Below are the code and all the weights of a small trained network. Each question names an input and a class and asks about switching units off, where a switched-off unit gives its printed mean instead of its output.

import numpy as np


def w(rows, s, z=0):
    codes = np.array(rows[::2]) - 128.0
    scale = np.full(codes.shape[1], s)
    scale[-1] = z or s
    return codes * scale


def f(y):
    return y / 2 * (1 + np.tanh(0.7978845608 * (y + 0.044715 * y**3)))


def log_softmax(a):
    a = a - a.max(-1, keepdims=True)
    return a - np.log(np.exp(a).sum(-1, keepdims=True))


def net(x, mask):
    res = np.array(x, float).reshape(1, 4) / 4 @ E
    y = f(res @ A[0][:, :-1].T + A[0][:, -1])
    res = res + np.where(mask, y, B[0][:, -1]) @ B[0][:, :-1]
    return log_softmax(res[-1] @ U[:, :-1].T + U[:, -1])


A, B = {}, {}
E = w([
[21,157,11],'x0',
[153,254,147],'x1',
[249,140,48],'x2',
[129,129,129],'x3',
],0.0043)
A[0] = w([
[191,102,177,110],'n0',
[161,127,210,112],'n1',
[112,239,158,117],'n2',
[85,138,83,50],'n3',
[78,169,95,113],'n4',
[142,250,137,97],'n5',
[127,175,121,59],'n6',
[64,169,85,122],'n7',
[89,133,83,108],'n8',
[146,113,128,110],'n9',
[131,162,149,96],'n10',
[112,141,92,106],'n11',
[112,104,128,81],'n12',
[87,173,104,98],'n13',
[111,96,138,57],'n14',
[134,128,114,198],'n15',
[132,128,122,253],'n16',
[203,116,73,85],'n17',
[147,117,95,67],'n18',
[55,146,185,77],'n19',
[107,140,147,86],'n20',
[147,120,161,60],'n21',
[60,143,130,74],'n22',
[154,118,172,142],'n23',
[91,134,72,59],'n24',
[158,117,204,122],'n25',
[80,136,152,115],'n26',
[149,138,42,97],'n27',
[118,22,84,98],'n28',
[126,70,110,43],'n29',
[149,97,129,84],'n30',
[93,145,58,61],'n31',
[115,139,100,74],'n32',
[61,141,200,93],'n33',
[203,141,67,125],'n34',
[133,124,152,134],'n35',
[128,180,161,50],'n36',
[72,131,187,77],'n37',
[121,40,134,73],'n38',
],0.014,0.0049)
B[0] = w([
[149,199,42,187],'n0',
[152,168,26,186],'n1',
[176,21,158,234],'n2',
[187,182,90,147],'n3',
[148,141,85,205],'n4',
[191,21,192,226],'n5',
[172,143,166,116],'n6',
[151,144,54,243],'n7',
[157,148,76,176],'n8',
[128,145,141,119],'n9',
[143,128,136,125],'n10',
[142,156,108,142],'n11',
[147,131,149,112],'n12',
[159,138,100,177],'n13',
[160,143,164,106],'n14',
[88,82,115,191],'n15',
[80,39,81,255],'n16',
[40,208,226,177],'n17',
[129,173,166,107],'n18',
[60,179,200,201],'n19',
[122,153,143,119],'n20',
[168,182,119,107],'n21',
[111,161,109,179],'n22',
[136,152,70,163],'n23',
[177,179,92,153],'n24',
[154,171,32,184],'n25',
[86,150,146,171],'n26',
[89,203,115,171],'n27',
[187,6,181,196],'n28',
[196,138,170,112],'n29',
[150,158,149,112],'n30',
[176,197,81,169],'n31',
[148,155,129,115],'n32',
[30,184,224,211],'n33',
[17,178,247,207],'n34',
[130,136,107,136],'n35',
[163,139,152,121],'n36',
[68,177,199,173],'n37',
[204,85,175,152],'n38',
],0.019,0.0035)
U = w([
[100,177,212,180],'0',
[212,174,93,6],'1',
[254,73,230,60],'2',
[106,91,127,244],'3',
],0.0097,0.0018)

Each question gives the input, the list of numbers given to net, and the class t.
The units are the neurons (one row each of A and B). Each row of codes is followed by its name. A weight is (code - 128) times the scale printed after its matrix; where a second scale follows, it is the last column's (A, B and U).
mask holds one flag per neuron, in row order. A switched-off neuron (its flag False) gives its mean, the last column of its row in B, instead of its output. The means were averaged over made-up inputs and are rounded, as every weight is.
A unit's drop is (log p(t) with every unit on - log p(t) with that unit switched off) / (log p(t) with every unit on - log p(t) with every unit switched off).
The circuit of an input: a set's keep is (log p(t) with only the set's units on - log p(t) with every unit switched off) / (log p(t) with every unit on - log p(t) with every unit switched off). Starting from the 12 units with the biggest drops (on a tie, the unit counted first), units are removed one at a time, each time the one whose removal leaves the highest keep (on an exact tie, the one counted first), for as long as the keep stays at least 0.8.
units of the circuit, in order: the units of the circuit, biggest drop first
unit that matters most: the unit with the biggest drop
top k neurons: the k neurons with the biggest drops, biggest first
drop when u is switched off: that unit's drop, to one decimal
input [-3,6,-5,2], class 2: unit that matters most => n2
input [5,-4,-6,-6], class 0: units of the circuit, in order => (n33, n19)
input [2,-7,-6,-1], class 2: top 2 neurons => (n28, n38)
input [0,6,7,-5], class 0: top 2 neurons => (n34, n17)
input [5,5,-2,4], class 1: units of the circuit, in order => (n7, n34)
input [-6,8,2,5], class 2: top 2 neurons => (n5, n2)
input [7,3,7,5], class 0: top 3 neurons => (n34, n17, n27)
input [-4,-1,-2,-1], class 1: top 3 neurons => (n34, n25, n1)
input [3,7,6,4], class 2: top 3 neurons => (n5, n2, n33)
input [5,7,-1,3], class 2: top 2 neurons => (n5, n2)
input [-3,-8,5,-2], class 2: top 2 neurons => (n28, n38)
input [-5,1,-1,-1], class 1: drop when n34 is switched off => 0.1
input [5,-1,-2,4], class 1: drop when n22 is switched off => 0.0
input [8,-6,-7,2], class 1: drop when n24 is switched off => 0.2
input [-6,-5,-8,1], class 0: units of the circuit, in order => (n33)
